B, the same points and some others measured another way; then each row and its match in B
B:
0: [-155  -42 -422   66  335  -50   23  540 -253  -50 -266  281 -294  177
   90  445 -644 -453  586 -428 -625  -54  384]
1: [-430   10 -250 -234 -218  -20  -91  366  -69  -91  -50  -42  160  232
  -39  370  212 -161 -112 -350 -127  298   87]
2: [  -7  251  147   34 -197   23   86 -251  232 -226  -55   -1  -72  -46
 -157  -77  228  -48 -381   15  331   28 -104]
3: [-143   66 -199   80 -206 -181    6  -26  179 -116 -110    9   -3  178
  -39  230   -1 -111   97 -257  -43  235  165]
4: [  23   44 -212  133  -61  -64   70  -76   29 -105 -120  107 -155  119
  -18  114 -110  -91  121 -114  -45   50  113]
5: [-143  -58 -171   82    1  -41  104  149 -107  -13 -161  187  -95  120
  -15  161 -177 -136  -32 -136  -81  -27   96]
6: [ -92  -47 -119  299  -13 -242  225 -136  -48   23 -337  196 -208  122
  -44  116 -249 -197    8  -23   54 -115  116]
7: [  52 -259 -173  241 -176  159  258  -21  -13  159  -90  210   12  -77
   40 -236  -86  206 -315  157   76  -81  -87]
8: [  58  -80 -229  -41  -12  248   11  165   52 -175  123  275  -69    1
  129 -382 -235  -24  -28  -46 -153 -172 -140]
9: [  57  184 -122  -56  -84  215   15    0   81 -225   -4   18 -122  -55
  -37  -72  109  -92  -81  -60   -9   37  -57]
10: [-231   13 -117   70 -325 -212   25  -87  297 -125  -76   30  106  158
  -19  -11   49  -81 -112 -187   92  167   22]
11: [-639    1 -323 -305 -113 -106 -216  757  173 -207  -23   62  215  246
  101  297 -222 -453  222 -686 -530  271  206]
12: [  81  -75 -255 -117 -487  559   56   26  220  -59  190 -112  234 -262
   76 -526  496  313 -464  157   66  197 -341]
13: [ 204 -176 -244    0 -245  547  115  105   29   41  185  102  100 -206
   80 -395  171  378 -374  162    0   44 -213]
14: [  86    5   18  190   -1   89  188  -77   82  -69  -92  244 -164  -79
  -26 -206 -208  -21 -226   70  108 -198  -59]
15: [ 162  -75  -11  513  205 -158  391 -259 -121   88 -414  376 -426  -29
  -47  -49 -527 -166   -8  178  100 -401   97]
16: [ 111  166   54  185 -140    7  161 -284  115  -90 -130   29 -144  -34
 -154   72  131   41 -253   51  269   53   20]
17: [-239  -56 -189 -103   93  142   47  452 -250  -23 -112  193  -66   83
   -2  222 -158 -195  -96 -206 -214  -43   70]
18: [ 152 -360 -429  276  -66  200  223   90  -97  171  -79  292  -73  -33
  168 -260 -327  168   57   96 -213 -112    0]
19: [ 189   88 -249   73  -65  268  106  -60  -36 -100  -82   20 -190  -99
   -7  -56   80  -12   21   43  -65   32  -19]
20: [   9  253   61   -1  -40  -27    9 -174  245 -359  -11  140 -181   27
  -53 -232  -78 -229 -102  -72  141 -145 -106]
21: [  39  234 -186 -300  -26  176 -208   70  -21 -405  234   72 -103  208
  -27   50  139  -75   49 -222  -40   83  -52]
22: [ -52  338  217  263  189 -337  195 -282   43 -224 -402  181 -433   76
 -209  239 -279 -463  -18  -79  216 -239  150]
23: [ 218 -489 -588    3 -540  550   17  137  215  126  415  107  388  -86
  283 -641  166  675 -208  105 -164  253 -247]
24: [   1  306  200  105  -41   46  175 -184   91 -166 -224   11 -213 -130
 -205   74  140 -178 -359   38  280  -54  -29]
25: [ 256   -6  -27  268  243  244  304  -98 -124  -72 -209  372 -420 -219
   30 -443 -414 -171 -120  261   12 -524 -157]
26: [  47   20  100   93   -4  141  118   57  141  -98   34  265  -65  -74
  -42 -171 -204   53 -332  -23  110 -145  -51]
27: [-437  291 -149 -476 -278 -104 -367  284  272 -478  223 -100  203  354
  -49  268  285 -257   18 -571  -89  397   41]
28: [ -16  181   66  284 -163 -113  288 -383   85  -44 -390  -32 -217  -92
 -172   28  163 -178 -274  146  316  -38  -22]
29: [  43  117  -43   54 -129  222  148  -51   30  -75 -116    4  -99 -141
  -84  -52  179  -15 -288   64  114   22  -76]
30: [ 104  -69 -151  -42 -146  507  115  161   37  -52   94  117   19 -240
   62 -422   94  147 -370  125  -24  -74 -241]
31: [ 114  412  223  214  385 -130  219 -256 -172 -265 -405  222 -617  -14
 -228  223 -292 -499   -6   32  184 -391  100]
32: [-134   48 -119  143   85 -386   -4    4   58 -171 -127  282 -185  357
  -33  308 -441 -251  269 -337  -81  -25  268]
33: [ 231 -393 -614  -67 -559  574  -31   99  196   61  423   15  363  -70
  252 -567  309  645 -163   86 -158  327 -245]
34: [-100  182 -385 -232  303  139 -149  490 -260 -307  -62  162 -304  184
   56  328 -314 -480  506 -417 -533  -26  198]
35: [-536   91 -400 -312 -228 -136 -282  589  263 -272   29  -77  227  289
   79  388  -39 -375  354 -719 -501  463  253]
36: [  61  -89 -148   12 -280  218   44  -21  160  -59  156  102  116  -10
   20 -231  128  262 -306   14  103  101 -124]
37: [-116  -47 -303  -99  -20   70  -42  246 -168  -90   12  143  -42  213
   18  219  -60  -59   63 -218 -174   91   89]
38: [ -52  176  147  181  -31 -229  114 -239  267 -231 -142  205 -177   69
  -94 -102 -221 -216 -146  -76  221 -165    3]
39: [ 140 -511 -442   30 -505  322   -5   77  242  114  455  231  412   89
  229 -531   40  708 -288   35  -16  205 -189]
40: [-473  226 -276 -487 -269 -102 -376  375  163 -416  194 -115  216  404
  -19  379  276 -263  126 -613 -200  449   96]
41: [ 320   29 -251  176  -13  174   84 -133   15  -89   18  144 -212    2
    9  -10 -119  127  136   -2  -64   32   86]
42: [ -97  297   52   70  -13 -249   -9  -81  180 -248 -134   56 -163  176
 -164  397  -92 -237   64 -310   69  136  237]
43: [  28  121   57  211  -80  -39  195 -203  112  -81 -197  103 -167  -49
 -114   -8  -27  -82 -223   36  198  -62    8]
44: [-231   41   56  130  -25 -142  163   49   79  -74 -241  188 -100   32
  -70   14 -194 -261 -222 -101   81 -134   19]
45: [-278  101 -305 -290 -217   53 -183  305   -8 -197   78  -84  125  246
  -33  370  262  -95   31 -390 -168  380  104]
46: [-151   21 -285 -148  189 -123 -156  311 -194 -248   54  303 -167  414
   34  325 -377 -253  332 -405 -280  -32  197]
47: [ 174 -118  -56  427  233    7  361 -110 -162   82 -333  406 -397  -87
    5 -165 -538 -140  -39  185   11 -440   32]
48: [ -13  202  -97   69  -69   86  134  -81    5 -135 -244  -34 -202  -80
  -91   68  126 -225  -76  -10   34   18    0]
49: [ 226 -214 -131  158  -81  533  299   25  -66   94  -18  246  -82 -334
   88 -626  -51  208 -469  364   65 -301 -316]
50: [  83  408  249  165 -134  -62  170 -446  197 -216 -223  -81 -230  -88
 -274  144  286 -115 -351   62  438   53    2]
51: [-127  436  251   57  170  -99  157 -150   59 -344 -365  103 -404  -87
 -183  -20 -106 -600 -178  -21  191 -320  -61]
52: [-199  298 -167 -380 -105  104 -236  225   -2 -377  130  -77    1  218
  -87  319  290 -197    4 -367  -83  269   39]
53: [ -99  253  261  164 -199 -112  219 -371  224 -160 -259    0 -127  -94
 -204 -105  210 -169 -509  118  462  -86 -134]
54: [-440  179 -260 -384 -216   22 -261  509   99 -257   77 -135  201  240
  -43  496  230 -223   65 -583 -284  477  183]
55: [-541  -84 -295 -130   33   -6   11  701  -84  -34 -253  136   38   84
   85  229 -299 -490  107 -427 -482   33  148]
56: [-368    3 -354  -79  370  -89  -35  715 -273 -117 -280  287 -251  216
   80  474 -647 -628  514 -532 -652  -93  347]
57: [  50   56 -267  -97 -154   93  -69  -38  -82 -157  104   35  -39  214
  -40  186  200  108   -9 -124   27  199   33]
58: [-185 -385 -380 -197 -531  266 -141  353  372  -38  456  152  528  110
  232 -486   77  423 -295 -204 -139  272 -197]
59: [ 160   95   74  189  -65   79  164 -193   97  -68  -53  147 -141  -54
 -121   -4  -16  110 -283   57  231  -34   11]
60: [-131 -202 -444  -29 -528  -89 -136   29  305  -43  229  -19  351  311
   92   68  180  317   51 -300  -77  503   94]
61: [ -77  279  -47  105  246 -244   51    9 -131 -216 -303  153 -396  205
 -145  514 -291 -443  269 -280  -88  -57  296]
62: [ 135   73  184  443  213  145  543 -264 -213   84 -576  247 -502 -374
 -124 -299 -229 -313 -421  449  263 -580 -167]
63: [ 128 -280 -264  250  -21  182  219   65  -29   94  -58  332  -96  -62
  129 -332 -359  107  -65  102 -117 -210  -53]
64: [ 324  -89 -263   15 -294  648  145  -58   67  -15  159    3   33 -321
   76 -540  324  366 -376  287   52   35 -309]
65: [ 338   34 -230 -142 -185  703   10    3  205 -274  307   95  -27 -317
  152 -837  161  186 -251  213  -44 -137 -425]
66: [-157  187 -339 -195 -112  -63 -161  128 -133 -217  -24  -94  -58  336
  -87  587  230 -151  234 -373 -146  376  222]
67: [-215 -155 -402    9  161  -45  -23  512  -64  -84  -94  329 -106  196
  165  107 -611 -326  412 -397 -535  -77  212]
68: [-163  133 -209 -203  286   88 -102  506 -302 -201  -47  210 -220  212
  -37  483 -278 -329  221 -401 -350   -6  229]
69: [-153   43   12 -202 -480  262  -55   62  387 -184  260  -45  332  -67
  -27 -320  421  227 -600  -72  225  235 -254]
70: [ -55  161   79  181 -153  -12  236 -231   87  -62 -295   -8 -148 -114
 -148  -10  157 -148 -342   98  263  -34  -56]
71: [ 178  -36  -56  133  -89  238  133  -27  104  -32   58  185  -59 -101
  -14 -180  -72  192 -258   55   78  -37  -50]

[   5 -300 -383 -468   15  -15 -142  263  318 -306  315  401 -384 -409
 -366 -320 -564   83 -353 -300 -407  -20 -129   99   68] -> 41
[-220  -80 -377  -91    0 -137 -195  240  358 -191  285  114 -371 -151
  -32 -200 -310   76 -264 -212  -79  -82 -284  -73  139] -> 43
[  -6 -551  231  143  250   32 -191   18  361 -285 -103 -180  156  404
  -64 -110 -387  257 -526 -258 -185   59  356 -171 -447] -> 46
[ 188 -494  423 -288   49  109   11  166   31 -122 -190  -20  144  187
 -144  -55 -471  -76 -244 -297 -380  -76  430   77 -113] -> 67
[-167 -343 -140  129    8  -56 -131   28  255 -222  -11 -160   18  264
   76  166 -275   -4 -379 -309  -40  -81   51 -115   10] -> 35
[  62   26  337  804  -66 -133  241 -189 -350   48 -242 -399  482  857
  287  515  577 -113  141   99  324  -19 -160 -107 -156] -> 8
[ 117 -217  113 -228 -285  -44   90   25  -40 -130  102  -26  -78  277
  -46 -182 -387 -109   29 -205  -98 -114  193    0  -68] -> 21
[ 214 -518  190 -298  149   67 -199  164  289 -126 -143  172  -52  122
 -223 -237 -335  -18 -317 -129 -389  122  310   89 -253] -> 70
[  87  -44  195  763  113  -86  201  -85 -314   48 -298 -267  537  689
  195  712  608 -149   91   29  216   26 -228   28  -42] -> 29
[ 169 -551  458 -151  128  110  -91  124  118  -89 -334  -40  174  247
  -99   11 -273  -97 -389 -184 -382    5  394   44 -156] -> 6
[ 308 -537  214  -70  322   82 -117  121  197 -146 -171  133  196  301
 -263  -53 -214   88 -214 -151 -322  203  330  137 -426] -> 13
[  44   40 -240 -155 -393 -154   31   59  -52   21  129  153 -298  110
   37  -37   41 -343  168   13   20  -67 -267   85  253] -> 33
[ 204  194   82  316 -279 -168  263  -39 -402  143  -27  -20  113  502
  125  247  495 -305  456  173  219   -8 -320  107   66] -> 2
[ 253 -537  424  -27  202  135   50   93  -56 -122 -330   -4  362  261
 -186  224 -172  -67 -309 -223 -380   24  320  127 -170] -> 12
[ -66  330 -224  328 -232 -274   32   64  -53   73  209   36 -255  245
  171  -47  426 -125  252  213  278  -13 -596  -53  120] -> 58
[ 157   34 -230 -155 -210 -155   17  129    5   22  214  176 -229  241
  -28 -149  -57 -184  377  -32   74   29 -130  139   11] -> 59
[ -41   44   85  773 -145 -164  225 -199 -309   -2 -151 -386  398  764
  312  612  508 -160  105    3  362  -73 -255 -110    4] -> 34
[ 102   -4 -121  168 -358 -176   40 -107  -98   84  -43  -51  -54  558
  188  169  293 -371  269   99  218   27 -141   36   53] -> 3
[-142  211  161  721  -45 -183  184   25 -281  106 -143 -361  288  552
  374  538  531 -161  145   32  341 -152 -408  -99  192] -> 44
[  -8 -211    2 -631   43   24 -129  489  236 -111  150  332 -398 -513
 -254 -387 -596  -48 -274 -278 -496 -156  -49  131  270] -> 7
[-326   -3 -467  158 -124 -224 -286   97  415 -112  191   -8 -419   61
  177  -87   10  -48 -286  -37  122  -41 -419 -180  179] -> 28
[-108  179 -290  -99 -251 -196  -15  213   54  -13  288  138 -396  -65
   50 -171  -48 -147  122  -36   50 -127 -424    8  283] -> 39
[-150 -388 -309 -318   84   -8 -268  237  460 -316  167  252 -361 -373
 -246 -244 -509   98 -640 -290 -410  -39 -115  -31   93] -> 60
[-171 -112  -22 -431   -4  -37 -147  454  254  -88  148  155 -394 -402
  -68 -289 -507  -54 -292 -274 -329 -225 -137   13  352] -> 55
[ -41  302 -183  390 -232 -254   93    6 -123   23  200   29 -178  245
  120   -6  456  -83  188  214  247  -10 -613  -66   71] -> 38
[ 268 -117  247  353  -72  -47  175  -79 -311   79 -290  -19  310  506
   24  391  509 -282  104  148    2   84 -137  126  -59] -> 48
[-200  247 -192  629  -49 -240   85   40  -89   -7  116 -202   50  379
  265  327  400  -26  113    8  351  -95 -547 -118  143] -> 14
[-297  110 -238  375  -63 -227 -117  107  197  -47  141 -192 -167  273
  277   80  105  -12  -75  -70  256 -109 -379 -184  146] -> 47
[ 220  -20   77  137 -135  -50  202   32 -328   27 -122  190   99   94
 -115  277  408 -279   36  121 -144   15 -367  180  155] -> 66
[-103  -40 -145 -407 -189  -49   79  317    3 -186  301  191 -322 -397
 -161 -192 -520  -57 -162 -331 -285 -278 -225   48  373] -> 52
[  44 -543  293  179  333   83  -79   76  189 -257 -198 -131  311  286
 -127  127 -280  197 -529 -291 -280   22  270  -63 -306] -> 22
[-146  -39   -7  527 -219 -189  -15 -145    0   17 -130 -378  116  726
  392  348  292 -216    5   -5  345  -67 -117 -177   30] -> 10
[-128  135  -51  602  -51 -195  113    5 -142   24   -8 -299  198  562
  310  433  336 -103  175  -59  353 -101 -316  -84  100] -> 30
[   5 -394  123  -74  470   84  -36  365  202 -300   78   70  154 -142
 -287  -30 -566  338 -413 -461 -391  -70  107   47 -141] -> 26
